Each row, then one of two labels for whether it has a hidden trait; a new part has new ones
[-7 -2 3 -7 -10 -52 -32 71 -4 52 -9 20 -3 0 -5 -1 16 9 0 4 5 15 -2 17 4 -9 14 -7 12 9 13 17 5 8 -3 2] : <50>
[-7 0 -4 -6 -15 -25 -60 85 -7 -11 -2 55 -6 2 -7 4 0 2 1 3 1 8 2 4 21 -15 2 -8 5 -2 0 2 1 -14 -2 -11] : <50>
[2 -17 2 -11 -4 -26 -23 32 10 68 -2 40 0 8 5 12 15 -2 -7 3 0 2 -1 4 19 6 50 1 5 -3 6 18 1 -10 -6 -8] : <50>
[-11 21 -1 2 1 -8 -17 -8 -11 -55 -6 -21 -7 -21 -8 -7 -19 20 14 7 6 12 2 26 13 -14 11 2 13 8 4 5 12 -5 -8 -6] : <50>
[-7 22 7 3 -7 -42 -16 -47 -6 -26 -11 34 2 -13 -18 8 -12 14 5 5 3 25 4 4 15 -10 -46 -13 14 21 -2 -2 11 -10 -6 -2] : <50>
[-6 9 -3 3 -7 -35 -14 -8 -6 -71 -2 -52 -3 -7 -7 4 6 6 8 1 0 7 3 19 -1 -15 10 -11 5 8 -3 -12 -4 22 -1 -5] : <50>
[-5 -18 4 2 -8 -39 -38 27 -1 43 -6 47 -4 21 -4 -6 13 -19 4 1 1 6 4 -22 21 6 28 6 6 -1 14 -2 2 -18 0 0] : <50>
[0 6 11 6 -8 -5 -5 55 6 54 -10 -14 4 -13 -10 18 24 6 0 6 4 18 2 -23 4 -6 -16 -5 15 20 2 1 -9 -19 -2 12] : <42>
[-6 13 9 -1 -8 -21 -9 85 6 37 -11 -13 0 -22 -14 12 15 5 -4 8 8 25 2 -38 9 -21 1 -4 19 23 4 6 -8 -19 -7 13] : <42>
[-4 10 6 0 -9 4 -4 33 -4 51 -9 -17 -2 -21 -14 12 18 8 -2 6 7 19 -2 -47 3 -19 -10 -3 15 18 2 6 -13 -16 -4 18] : <42>
[-8 11 -1 -11 1 -31 -10 -26 -5 5 4 1 -6 -25 -9 4 0 -10 7 -1 5 6 -4 -43 -3 -16 20 -5 4 5 1 7 5 26 0 5] : <42>
[-5 4 7 -9 -10 -34 -16 22 7 6 -9 18 -1 8 -4 14 28 -23 1 6 7 18 -4 33 34 -3 14 -10 13 5 16 5 -1 -7 0 2] : <50>
[-2 6 6 3 8 -2 2 4 4 -51 -8 -15 1 -3 -8 -3 -14 17 6 6 3 5 -1 42 13 5 12 0 11 11 2 4 14 -8 -6 0] : <50>
[3 -4 6 -9 9 -5 17 -8 7 9 0 4 2 -9 -7 11 13 -11 4 -2 1 1 -9 -49 -14 3 31 -4 0 5 0 10 4 34 3 3] : <42>
[-3 -2 0 6 -7 -26 0 -3 -6 7 -6 2 1 11 -1 -9 -2 -11 0 0 -1 7 -1 -12 -17 -8 -52 -7 4 5 -16 0 -3 8 4 0] : <50>
[-7 15 4 2 4 -9 -5 0 -2 -20 -8 -15 -3 -11 -4 -6 -20 21 8 6 3 12 1 29 11 -7 6 1 14 10 -1 3 15 -8 -6 -2] : <50>
[-5 -21 -16 -1 -11 -24 -50 14 -9 45 20 59 -6 6 13 1 11 -23 2 -2 -10 -14 7 16 -9 10 33 6 -11 -22 -4 10 -16 26 1 -18] : <50>
[-3 13 9 -11 8 -30 4 10 9 16 -9 1 1 -17 -12 10 9 -13 6 2 11 18 -11 -47 0 -11 12 -11 9 13 5 8 7 18 0 11] : <42>

New part:
[12 12 7 -5 -7 29 -1 -11 6 13 11 -6 -33 9 -1 4 -5 0 7 -3 -5 -4 -2 12 0 -5 2 8 5 3 8 2 9 -4 7 0 -2 0 -6 2 3] : Q
[14 -16 5 -25 -14 16 -2 33 0 5 25 11 -40 13 -3 1 18 0 30 1 7 17 -54 61 9 32 -12 -11 14 0 -6 9 -15 6 -5 -7 -8 12 -30 -8 -6] : Q
[-2 -7 1 -12 -3 -31 1 35 -7 -8 3 11 -4 0 5 -6 118 -1 10 -12 14 17 -27 23 42 16 7 -3 10 -8 -5 2 -28 8 -16 3 4 4 -4 14 -5] : V
[2 -5 7 -2 4 9 2 9 3 1 -2 5 29 3 4 3 127 0 9 4 6 12 -22 6 57 27 27 -4 -1 -9 -4 -1 -27 4 5 10 10 3 3 22 -4] : V
[22 35 12 -7 -5 -35 2 -7 -5 16 8 -2 -21 13 -3 -4 16 2 19 -18 -13 10 50 30 -2 10 6 22 41 12 26 16 28 5 -10 1 1 -4 0 5 5] : V
[13 -5 10 2 -13 10 -1 -9 3 15 2 -4 25 7 2 2 96 -2 10 -8 -2 -7 -13 11 24 -3 18 2 0 -10 2 0 -19 3 4 4 6 -3 14 17 -1] : V
[0 16 1 -3 -2 -8 0 -1 -3 0 2 -1 7 1 -5 -4 -72 0 2 0 -7 6 34 6 -27 7 -12 15 28 -7 16 1 -14 4 -5 -5 -7 2 1 -15 -4] : V
[-6 -28 -6 -14 -6 1 -4 6 0 -8 18 -2 -4 1 6 -2 127 3 9 4 -12 6 -62 23 42 9 10 -19 -14 17 -22 6 17 3 -5 3 4 9 -19 9 -1] : V
[9 -20 -5 -1 -3 19 -1 -2 5 5 22 -2 20 8 -2 5 -22 2 12 11 -9 0 -40 26 -34 -4 -11 -14 -12 6 -14 6 2 4 6 -3 -5 5 2 -8 0] : V
[1 -9 7 -8 -7 -17 1 2 -2 -3 -9 4 -35 2 -4 0 -23 2 8 -11 0 7 -30 2 -11 9 -4 -3 6 3 3 8 8 3 -3 -3 -1 -1 -9 -6 0] : V
[9 -6 5 -3 -4 16 -1 8 2 11 17 1 36 10 1 0 39 2 11 2 3 3 -8 27 16 0 0 4 10 15 -2 8 26 11 1 -1 0 4 11 5 5] : V
[-2 3 4 -4 -20 11 -2 0 3 -3 -14 -3 12 3 0 3 42 0 3 -7 -8 -2 -10 2 21 -4 6 5 17 -4 10 6 -7 6 3 -1 2 0 8 8 -1] : Q
[-2 -31 3 0 5 3 1 12 1 -3 -3 3 -7 -1 0 1 8 -4 -3 1 7 3 -50 -5 3 3 1 -15 -14 -24 -15 -10 -45 -3 1 -1 1 0 -3 6 -9] : V
[-5 -11 -1 1 5 -28 1 9 -4 -3 2 1 26 0 0 -4 -19 1 3 -3 -1 10 -27 2 -4 19 -4 -7 -4 3 -5 3 12 5 -9 -2 -1 0 3 -3 -1] : V
[5 -5 -2 -12 -22 8 -3 -4 -1 0 8 -4 32 5 1 1 103 4 16 5 -15 -2 -19 33 34 -13 6 -3 16 23 0 19 39 12 -3 1 1 4 2 8 5] : V
[-2 -21 3 -7 -3 0 1 -11 -2 -6 2 -5 -14 0 0 -3 41 -1 4 -2 -14 10 -54 14 15 16 -1 -12 -6 -7 -12 0 -18 2 -5 1 3 3 -5 3 -5] : Q
[18 -3 -6 1 0 -7 -4 -27 -1 26 40 -15 25 15 0 -2 -38 1 12 4 -23 -3 -1 46 -9 -2 -9 -2 -9 8 -7 -6 1 4 -8 -5 -5 2 6 -9 1] : Q
[-4 -23 -2 -6 -11 8 -4 26 1 0 6 8 -18 0 2 -1 39 1 -2 -2 16 -7 -41 3 13 -13 1 -12 -13 6 -15 4 8 1 -2 -1 2 2 -7 5 3] : Q
[-3 14 2 -7 -9 -38 -2 0 -5 -4 -7 1 -37 -1 -2 -6 -15 -2 0 -17 -1 -4 13 0 -4 -10 -7 10 16 -9 9 0 -18 -1 -8 -2 -3 -2 -7 -5 -2] : V
